Below are the code and all the weights of a small trained network. Each question names an input and a target symbol and asks about switching units off, where a switched-off unit gives its printed mean instead of its output.

import numpy as np


def w(rows, s, z=0):
    codes = np.array(rows[::2]) - 128.0
    scale = np.full(codes.shape[1], s)
    scale[-1] = z or s
    return codes * scale


def f(y):
    return np.maximum(y, 0)


def softmax(a):
    e = np.exp(a - a.max(-1, keepdims=True))
    return e / e.sum(-1, keepdims=True)


def log_softmax(a):
    a = a - a.max(-1, keepdims=True)
    return a - np.log(np.exp(a).sum(-1, keepdims=True))


def net(x, mask):
    ids = ['βεζηθλμξπσψω'.index(c) for c in x.split()]
    T = len(ids)
    res = E[ids] + P[:T]
    u = 0
    for l in range(2):
        q, k, v = (res @ M[l].T for M in (Q, K, V))
        z = softmax(np.where(np.tri(T) > 0, q @ k.T / 3**0.5, -1e9)) @ v
        res = res + np.where(mask[u], z, O[l][:, -1]) @ O[l][:, :-1]
        u += 1
        y = f(res @ A[l][:, :-1].T + A[l][:, -1])
        res = res + np.where(mask[u : u + 8], y, B[l][:, -1]) @ B[l][:, :-1]
        u += 8
    return log_softmax(res[-1] @ U[:, :-1].T + U[:, -1])


Q, K, V, O, A, B = {}, {}, {}, {}, {}, {}
E = w([
[147,144,183],'β',
[96,115,138],'ε',
[115,99,120],'ζ',
[148,114,95],'η',
[151,149,202],'θ',
[128,146,206],'λ',
[122,137,226],'μ',
[154,137,162],'ξ',
[144,248,118],'π',
[152,217,20],'σ',
[7,149,100],'ψ',
[111,26,108],'ω',
],0.015)
P = w([
[217,223,170],'0',
[193,196,155],'1',
[255,142,112],'2',
[198,144,93],'3',
[134,139,96],'4',
[117,149,107],'5',
[95,169,132],'6',
],0.0055)
Q[0] = w([
[38,107,117],'L0H0',
[104,254,219],'L0H0',
[152,144,44],'L0H0',
],0.0098)
K[0] = w([
[100,62,151],'L0H0',
[133,249,96],'L0H0',
[135,165,106],'L0H0',
],0.012)
V[0] = w([
[182,254,152],'L0H0',
[201,133,226],'L0H0',
[116,95,73],'L0H0',
],0.0071)
O[0] = w([
[254,134,118,254],'L0H0',
[39,194,174,155],'L0H0',
[158,111,117,101],'L0H0',
],0.0088,0.0062)
A[0] = w([
[190,141,113,193],'L0N0',
[106,196,70,1],'L0N1',
[92,1,51,166],'L0N2',
[209,96,151,123],'L0N3',
[37,196,36,188],'L0N4',
[174,231,110,95],'L0N5',
[206,216,133,70],'L0N6',
[78,67,124,5],'L0N7',
],0.0099,0.0062)
B[0] = w([
[101,102,123,227],'L0N0',
[210,47,66,140],'L0N1',
[145,149,194,175],'L0N2',
[109,151,140,187],'L0N3',
[244,137,111,159],'L0N4',
[117,51,181,237],'L0N5',
[144,91,188,250],'L0N6',
[37,97,1,137],'L0N7',
],0.0081,0.011)
Q[1] = w([
[224,254,246],'L1H0',
[107,88,144],'L1H0',
[162,130,91],'L1H0',
],0.0074)
K[1] = w([
[75,22,12],'L1H0',
[165,242,190],'L1H0',
[1,50,103],'L1H0',
],0.0071)
V[1] = w([
[172,254,173],'L1H0',
[69,119,209],'L1H0',
[42,155,16],'L1H0',
],0.0083)
O[1] = w([
[204,225,185,139],'L1H0',
[2,47,224,153],'L1H0',
[81,144,151,3],'L1H0',
],0.0098,0.016)
A[1] = w([
[108,166,80,3],'L1N0',
[177,88,88,11],'L1N1',
[79,112,45,61],'L1N2',
[90,143,208,15],'L1N3',
[60,153,73,2],'L1N4',
[141,100,136,209],'L1N5',
[176,159,3,31],'L1N6',
[95,183,123,84],'L1N7',
],0.011,0.0094)
B[1] = w([
[243,102,224,128],'L1N0',
[75,152,77,156],'L1N1',
[214,109,197,128],'L1N2',
[94,139,104,152],'L1N3',
[252,29,196,128],'L1N4',
[51,132,133,249],'L1N5',
[126,183,143,149],'L1N6',
[157,135,150,128],'L1N7',
],0.011,0.012)
U = w([
[108,115,160,2],'β',
[91,139,122,137],'ε',
[85,121,103,172],'ζ',
[130,77,104,86],'η',
[99,122,163,27],'θ',
[96,132,155,72],'λ',
[81,151,161,84],'μ',
[103,124,148,116],'ξ',
[166,63,153,151],'π',
[226,41,55,100],'σ',
[163,167,126,205],'ψ',
[13,21,89,193],'ω',
],0.011,0.0073)

Each question gives the input, a string of symbols that net reads in full, and the target symbol t.
The units are the heads (3 rows each of Q, K, V and O) and the neurons (one row each of A and B). Each row of codes is followed by its name. A weight is (code - 128) times the scale printed after its matrix; where a second scale follows, it is the last column's (O, A, B and U).
mask holds one flag per unit, layer by layer, with each layer's heads first. A switched-off unit (its flag False) gives its mean, the last column of its rows in O or B, instead of its output. The means were averaged over made-up inputs and are rounded, as every weight is.
A unit's drop is (log p(t) with every unit on - log p(t) with that unit switched off) / (log p(t) with every unit on - log p(t) with every unit switched off).
The circuit of an input: a set's keep is (log p(t) with only the set's units on - log p(t) with every unit switched off) / (log p(t) with every unit on - log p(t) with every unit switched off). Starting from the 12 units with the biggest drops (on a tie, the unit counted first), units are removed one at a time, each time the one whose removal leaves the highest keep (on an exact tie, the one counted first), for as long as the keep stays at least 0.8.
circuit, biggest first: the units of the circuit, biggest drop first
k most important neurons: the k neurons with the biggest drops, biggest first
top k neurons in layer l: the k neurons of layer l with the biggest drops, biggest first
drop of u: that unit's drop, to one decimal
input ζ σ σ μ, target σ: circuit, biggest first : (L1H0 L0H0)
input ψ π σ π ω μ, target ω: circuit, biggest first : (L0H0 L1H0)
input ψ ψ ξ, target ψ: circuit, biggest first : (L1H0 L0N5 L0N4 L0N6)
input θ θ μ ω θ, target ω: most important neuron : (L0N7)
input ζ π ω β, target ω: 2 most important neurons : (L0N7 L0N4)
input β ε ε ψ β π π, target π: 2 most important neurons : (L0N5 L0N6)
input π β ε ψ ψ, target ψ: 2 most important neurons : (L0N4 L0N5)
input π ε ψ μ, target ψ: top 4 neurons in layer 0 : (L0N5 L0N4 L0N6 L0N3)
input σ ω μ β, target ω: 2 most important neurons : (L0N6 L0N7)
input θ ψ λ, target ψ: 4 most important neurons : (L0N4 L0N5 L0N6 L0N0)
input σ θ π, target σ: circuit, biggest first : (L1H0 L0N5 L0H0)
input λ ψ θ, target ψ: 2 most important neurons : (L0N4 L0N5)
input ζ μ ω ω ζ σ, target ω: 3 most important neurons : (L1N1 L0N7 L1N5)
input η ζ ξ ζ β σ, target σ: circuit, biggest first : (L0N4)
input ψ β ψ ψ θ, target ψ: circuit, biggest first : (L0N5 L1H0 L0N4 L0N6)
input μ μ π σ σ θ, target σ: circuit, biggest first : (L1H0 L0H0)
input ξ η π π, target π: 2 most important neurons : (L0N5 L0N6)
input π ω ζ ξ, target ω: top 2 neurons in layer 0 : (L0N7 L0N4)
input π ξ ζ ζ ω β ξ, target ω: top 2 neurons in layer 0 : (L0N7 L0N3)
input θ ψ ξ, target ψ: top 3 neurons in layer 0 : (L0N4 L0N5 L0N6)
input ω λ μ, target ω: circuit, biggest first : (L1H0)
input λ ζ σ ε σ, target σ: 2 most important neurons : (L0N5 L0N1)
input σ π π π, target σ: top 2 neurons in layer 0 : (L0N5 L0N1)
input ε ξ β β ξ ω π, target ω: drop of L0N7 : 0.5
input ω ω μ λ θ, target ω: drop of L0H0 : 0.9
input θ ψ π π π ψ, target ψ: drop of L0N5 : 0.1
input ψ σ π ξ, target σ: drop of L1H0 : 0.8
input π β σ μ θ, target σ: top neuron in layer 0 : (L0N1)
